Below is a small trained network, with its code and all its weights. Each question gives an input and a class and asks what happens when units are switched off, that is, made to give their printed mean instead of their output.

import numpy as np


def w(rows, s, z=0):
    codes = np.array(rows[::2]) - 128.0
    scale = np.full(codes.shape[1], s)
    scale[-1] = z or s
    return codes * scale


def f(y):
    return np.maximum(y, 0)


def log_softmax(a):
    a = a - a.max(-1, keepdims=True)
    return a - np.log(np.exp(a).sum(-1, keepdims=True))


def net(x, mask):
    res = np.array(x, float).reshape(1, 8) / 4 @ E
    y = f(res @ A[0][:, :-1].T + A[0][:, -1])
    res = res + np.where(mask, y, B[0][:, -1]) @ B[0][:, :-1]
    return log_softmax(res[-1] @ U[:, :-1].T + U[:, -1])


A, B = {}, {}
E = w([
[128,128,129],'x0',
[127,129,127],'x1',
[96,187,238],'x2',
[127,127,128],'x3',
[254,144,155],'x4',
[128,126,128],'x5',
[128,128,129],'x6',
[114,246,55],'x7',
],0.0086)
A[0] = w([
[168,79,37,247],'n1',
[236,142,173,222],'n2',
[76,140,33,189],'n3',
[27,102,111,235],'n4',
[156,75,26,253],'n5',
[111,174,231,200],'n6',
[18,104,108,238],'n7',
[117,33,166,236],'n8',
[142,255,99,237],'n9',
[53,211,179,230],'n10',
[126,223,51,207],'n11',
[158,118,223,173],'n12',
[124,33,171,239],'n13',
],0.0088,0.0051)
B[0] = w([
[165,4,124,247],'n1',
[232,147,134,241],'n2',
[94,59,83,218],'n3',
[13,112,165,237],'n4',
[133,28,123,254],'n5',
[166,226,148,225],'n6',
[22,107,142,244],'n7',
[109,131,242,241],'n8',
[136,178,16,250],'n9',
[68,202,86,238],'n10',
[133,89,31,240],'n11',
[184,181,174,208],'n12',
[123,125,255,244],'n13',
],0.0081,0.0078)
U = w([
[62,2,213,125],'0',
[35,181,253,84],'1',
[248,21,183,255],'2',
[228,191,225,47],'3',
[62,34,45,38],'4',
[32,209,95,176],'5',
[250,66,25,141],'6',
[216,231,74,101],'7',
],0.006,0.0022)

Each question gives the input, the list of numbers given to net, and the class t.
The units are the neurons (one row each of A and B). Each row of codes is followed by its name. A weight is (code - 128) times the scale printed after its matrix; where a second scale follows, it is the last column's (A, B and U).
mask holds one flag per neuron, in row order. A switched-off neuron (its flag False) gives its mean, the last column of its row in B, instead of its output. The means were averaged over made-up inputs and are rounded, as every weight is.
A unit's drop is (log p(t) with every unit on - log p(t) with that unit switched off) / (log p(t) with every unit on - log p(t) with every unit switched off).
The circuit of an input: a set's keep is (log p(t) with only the set's units on - log p(t) with every unit switched off) / (log p(t) with every unit on - log p(t) with every unit switched off). Starting from the 12 units with the biggest drops (on a tie, the unit counted first), units are removed one at a time, each time the one whose removal leaves the highest keep (on an exact tie, the one counted first), for as long as the keep stays at least 0.8.
circuit, biggest first: the units of the circuit, biggest drop first
k most important neurons: the k neurons with the biggest drops, biggest first
drop of u: that unit's drop, to one decimal
input [-5,-3,8,-8,-6,-8,4,1], class 5: circuit, biggest first -> [n10; n13]
input [-8,4,-8,0,-7,5,7,-1], class 0: most important neuron -> [n9]
input [2,-2,-1,1,0,-1,8,2], class 4: circuit, biggest first -> [n6; n12; n13]
input [2,-5,0,-1,-6,4,4,7], class 4: circuit, biggest first -> [n3; n11]
input [8,3,7,5,1,1,0,-7], class 3: circuit, biggest first -> [n12; n6]
input [-5,3,6,-8,3,-1,-3,0], class 3: 2 most important neurons -> [n11; n12]
input [-4,3,1,-8,-8,-3,5,-6], class 1: drop of n5 -> 0.1
input [0,5,7,-4,8,7,-4,-4], class 3: drop of n11 -> 0.0
input [-2,2,1,3,-1,6,-1,-2], class 1: drop of n1 -> 0.2
input [6,-6,3,4,0,-2,7,-5], class 1: drop of n7 -> -0.1
